[[-17  14 -26 -21  -6 -21  -2]
 [-25  19  45  16   2 -23 -18]
 [  4 -29  34  -7  -8  15 -31]]
|
[[-25  19  45  16   2 -23 -18]]

[[-14   6  -5 -20   4 -29 -31 -37  -8  11 -22   0  -9   2 -19 -18]
 [-23  20  -8 -15   7 -35 -35 -32   9  10  -8   2 -14   7 -24 -12]]
|
[[-23  20  -8 -15   7 -35 -35 -32   9  10  -8   2 -14   7 -24 -12]]

[[ -9 -36]
 [  7  19]
 [ -3 -17]
 [ 24   5]
 [-20   2]
 [ -1 -17]
 [ -6  -6]
 [ 12  25]
 [-14   8]
 [ 21  13]
 [ -9  -9]
 [ -5   5]]
|
[[  7  19]
 [ 24   5]
 [ -1 -17]
 [ 12  25]
 [ 21  13]
 [ -5   5]]

[[-11  23   9]
 [  8  27  16]
 [ 20  -7  -7]
 [  6  23  11]
 [ -6  -8 -16]
 [ 21  37  41]
 [ 12 -16 -27]
 [ 11 -14 -25]]
|
[[  8  27  16]
 [  6  23  11]
 [ 21  37  41]
 [ 11 -14 -25]]

[[ 39 -15  25   6  -5   0 -27   3  25   7]
 [ -3 -14   2  24 -37   9  -8  -2  -4 -40]
 [  5 -16  -4  44 -26  -9 -13   9  14 -20]
 [-32 -21  18 -14 -21 -13 -27  -2  -7  20]]
|
[[ -3 -14   2  24 -37   9  -8  -2  -4 -40]
 [-32 -21  18 -14 -21 -13 -27  -2  -7  20]]

[[  3  -6 -11 -12  -7   0   9   0  11  -5  -4  -3  -2   4   2]
 [-23   1   7  -7 -30   6   4  -6   9  -2  25  11   1 -33  17]
 [-38  -1   2 -13 -37   9  16   2  19  -5  34  16   6 -42  31]
 [-31  11  13  19   2 -26   9  10  14  36  19 -26 -13  33   6]]
|
[[-23   1   7  -7 -30   6   4  -6   9  -2  25  11   1 -33  17]
 [-31  11  13  19   2 -26   9  10  14  36  19 -26 -13  33   6]]

[[ 33 -36  -7]
 [ 24 -15  -5]
 [ 15  -1  -3]
 [  7   5   0]
 [  1  12   0]
 [ -7  16   7]
 [-14  17   5]
 [-21  13   9]]
|
[[ 24 -15  -5]
 [  7   5   0]
 [ -7  16   7]
 [-21  13   9]]

[[ 19  16]
 [-28 -26]
 [  9   6]
 [-21 -12]
 [-41 -30]
 [  8   7]
 [ 17  13]]
|
[[-28 -26]
 [-21 -12]
 [  8   7]]
---
[[-26 -13 -12  29  43]
 [-46 -30   0 -34  38]
 [-14   5 -42 -20  20]
 [ -7  45  47  36  -4]]
|
[[-46 -30   0 -34  38]
 [-26 -13 -12  29  43]
 [-14   5 -42 -20  20]
 [ -7  45  47  36  -4]]

[[  4   0   0  -9  -7  -1  25  -5  -2   8  -7  -4  10   8  -3]
 [ -7   5   0   8   7   1 -16  10  -3  -3  19  19   2  -1   2]
 [  2   6   0  -6  19   0  35  -8   2   4 -15 -15  12   9   9]]
|
[[ -7   5   0   8   7   1 -16  10  -3  -3  19  19   2  -1   2]
 [  2   6   0  -6  19   0  35  -8   2   4 -15 -15  12   9   9]
 [  4   0   0  -9  -7  -1  25  -5  -2   8  -7  -4  10   8  -3]]

[[  8 -29 -37 -20   9  31 -35  21 -23   6  29  26   6 -41   4  12]
 [  5 -13 -18  -7  11  27 -10  19  -9   9  17  21  13 -19   6   6]]
|
[[  5 -13 -18  -7  11  27 -10  19  -9   9  17  21  13 -19   6   6]
 [  8 -29 -37 -20   9  31 -35  21 -23   6  29  26   6 -41   4  12]]

[[ -1   2   3   0   0]
 [ 22 -18 -17 -15  21]
 [ 17 -23 -20 -14  24]
 [ 12  -8  -6 -10  14]
 [ -9   9   8   7 -13]
 [ 42 -38 -33 -33  49]
 [  1   0   0   0  -1]
 [-20  23  19  18 -30]]
|
[[-20  23  19  18 -30]
 [ -9   9   8   7 -13]
 [ -1   2   3   0   0]
 [  1   0   0   0  -1]
 [ 12  -8  -6 -10  14]
 [ 17 -23 -20 -14  24]
 [ 22 -18 -17 -15  21]
 [ 42 -38 -33 -33  49]]

[[  0   3  28  39  19 -17  22 -15  26  13 -14  34]
 [ -2 -10 -22 -23 -26   7 -21  12 -26  -2  -3 -23]
 [ -1  -1  -2  -2  -2  -1  -2  -1  -2  -1  -1  -2]
 [  9  19  28  -8   7  27   1   6  16 -17  18  16]]
|
[[ -2 -10 -22 -23 -26   7 -21  12 -26  -2  -3 -23]
 [ -1  -1  -2  -2  -2  -1  -2  -1  -2  -1  -1  -2]
 [  0   3  28  39  19 -17  22 -15  26  13 -14  34]
 [  9  19  28  -8   7  27   1   6  16 -17  18  16]]

[[-17 -15 -12  22]
 [ -1  -1  -1   2]
 [-10  -8  -8  15]
 [-23 -20 -17  27]
 [-26 -22 -23  33]
 [ -3  -3  -2   2]
 [  8   7   5  -9]
 [-20 -18 -16  25]
 [-38 -33 -31  48]
 [ -7  -6  -4   7]
 [ 12  11   6 -12]]
|
[[-38 -33 -31  48]
 [-26 -22 -23  33]
 [-23 -20 -17  27]
 [-20 -18 -16  25]
 [-17 -15 -12  22]
 [-10  -8  -8  15]
 [ -7  -6  -4   7]
 [ -3  -3  -2   2]
 [ -1  -1  -1   2]
 [  8   7   5  -9]
 [ 12  11   6 -12]]
